Below are the code and all the weights of a small trained network. Each question names an input and a class and asks about switching units off, where a switched-off unit gives its printed mean instead of its output.

import numpy as np


def w(rows, s, z=0):
    codes = np.array(rows[::2]) - 128.0
    scale = np.full(codes.shape[1], s)
    scale[-1] = z or s
    return codes * scale


def norm(h):
    return h / np.sqrt((h * h).mean(-1, keepdims=True) + 1e-5)


def f(y):
    return y / 2 * (1 + np.tanh(0.7978845608 * (y + 0.044715 * y**3)))


def log_softmax(a):
    a = a - a.max(-1, keepdims=True)
    return a - np.log(np.exp(a).sum(-1, keepdims=True))


def net(x, mask):
    res = np.array(x, float).reshape(1, 8) / 4 @ E
    u = 0
    for l in range(2):
        y = f(norm(res) @ A[l][:, :-1].T + A[l][:, -1])
        res = res + np.where(mask[u : u + 5], y, B[l][:, -1]) @ B[l][:, :-1]
        u += 5
    return log_softmax(norm(res)[-1] @ U[:, :-1].T + U[:, -1])


A, B = {}, {}
E = w([
[160,38,192,84,123,60,81,140,142,199,111],'x0',
[126,75,160,218,154,128,149,167,201,109,65],'x1',
[31,185,123,160,92,151,93,139,120,84,183],'x2',
[160,130,120,139,183,115,167,110,115,149,123],'x3',
[230,96,147,248,183,81,97,68,192,85,134],'x4',
[206,125,134,115,99,81,230,51,134,236,125],'x5',
[141,153,149,194,116,130,146,108,86,103,156],'x6',
[128,164,153,121,42,202,139,82,134,148,180],'x7',
],0.011)
A[0] = w([
[114,91,254,88,20,104,77,225,199,112,132,123],'L0N1',
[75,99,158,239,107,99,95,128,192,52,96,43],'L0N2',
[188,72,167,113,41,102,123,165,178,156,114,3],'L0N3',
[86,88,171,158,75,162,147,207,209,100,14,55],'L0N4',
[185,182,97,156,84,134,252,97,117,144,139,168],'L0N5',
],0.0084,0.0052)
B[0] = w([
[16,108,114,191,80,152,142,129,96,140,210,229],'L0N1',
[179,128,156,152,221,88,130,108,68,140,128,252],'L0N2',
[47,125,191,138,98,132,156,114,173,133,151,166],'L0N3',
[88,90,44,105,203,118,82,61,84,179,186,207],'L0N4',
[105,5,81,113,72,172,77,131,166,139,148,255],'L0N5',
],0.011,0.0061)
A[1] = w([
[108,79,176,236,195,92,99,108,174,31,156,68],'L1N1',
[173,151,50,144,147,45,69,56,35,254,224,176],'L1N2',
[86,180,29,49,165,182,107,226,125,23,164,140],'L1N3',
[145,26,186,185,246,213,14,95,51,166,193,254],'L1N4',
[33,75,134,53,191,35,48,242,12,185,68,145],'L1N5',
],0.0073,0.0047)
B[1] = w([
[234,142,152,134,192,118,107,199,155,183,52,183],'L1N1',
[130,4,213,126,78,120,179,137,123,170,101,192],'L1N2',
[99,184,161,136,91,164,188,98,133,39,191,173],'L1N3',
[167,82,213,64,125,152,146,171,207,100,100,247],'L1N4',
[97,62,147,91,66,192,125,75,137,228,154,183],'L1N5',
],0.012,0.016)
U = w([
[52,193,121,97,10,209,206,147,169,72,200,88],'0',
[154,63,76,92,131,145,116,85,76,206,114,241],'1',
[199,207,156,179,194,60,136,150,151,50,59,3],'2',
],0.012,0.0049)

Each question gives the input, the list of numbers given to net, and the class t.
The units are the neurons (one row each of A and B). Each row of codes is followed by its name. A weight is (code - 128) times the scale printed after its matrix; where a second scale follows, it is the last column's (A, B and U).
mask holds one flag per neuron, layer by layer. A switched-off neuron (its flag False) gives its mean, the last column of its row in B, instead of its output. The means were averaged over made-up inputs and are rounded, as every weight is.
A unit's drop is (log p(t) with every unit on - log p(t) with that unit switched off) / (log p(t) with every unit on - log p(t) with every unit switched off).
The circuit of an input: a set's keep is (log p(t) with only the set's units on - log p(t) with every unit switched off) / (log p(t) with every unit on - log p(t) with every unit switched off). Starting from all 10 units, units are removed one at a time, each time the one whose removal leaves the highest keep (on an exact tie, the one counted first), for as long as the keep stays at least 0.8.
circuit, biggest first: the units of the circuit, biggest drop first
most important unit: the unit with the biggest drop
k most important neurons: the k neurons with the biggest drops, biggest first
top k neurons in layer l: the k neurons of layer l with the biggest drops, biggest first
drop when u is switched off: that unit's drop, to one decimal
input [4,2,-8,-6,-6,-3,-2,3], class 0: most important unit	L0N1
input [-2,4,1,-4,-2,-3,3,-4], class 1: top 2 neurons in layer 0	(L0N2, L0N4)
input [5,5,0,2,-2,4,-1,6], class 0: circuit, biggest first	(L0N3, L1N1)
input [4,5,7,4,7,8,-5,-8], class 2: 2 most important neurons	(L1N5, L0N4)
input [-8,-1,4,0,4,-2,-8,0], class 2: circuit, biggest first	(L1N5, L0N1)
input [8,-5,-8,-5,-5,-3,-5,3], class 0: circuit, biggest first	(L0N1, L1N1)
input [5,1,6,8,4,-5,1,-1], class 2: 4 most important neurons	(L0N4, L1N1, L0N5, L1N4)
input [3,2,0,2,-4,-4,2,-1], class 0: 4 most important neurons	(L0N2, L1N1, L0N1, L1N3)
input [-3,3,-5,8,-6,-1,0,3], class 0: 4 most important neurons	(L0N2, L1N1, L1N2, L0N4)
input [7,-3,2,8,8,1,7,-4], class 2: 2 most important neurons	(L1N5, L0N4)
input [4,2,-7,-4,-4,-6,0,8], class 0: 2 most important neurons	(L0N1, L0N2)
input [-5,-8,-7,5,3,-7,4,-1], class 0: 2 most important neurons	(L1N3, L0N2)
input [-2,7,4,-8,-2,6,-6,3], class 1: top 2 neurons in layer 1	(L1N3, L1N2)
input [0,3,-3,2,8,8,-4,-6], class 2: circuit, biggest first	(L1N5)
input [-1,2,1,-3,0,-1,6,1], class 2: drop when L1N1 is switched off	0.1
input [2,1,6,6,0,-5,6,-1], class 2: drop when L0N4 is switched off	0.2
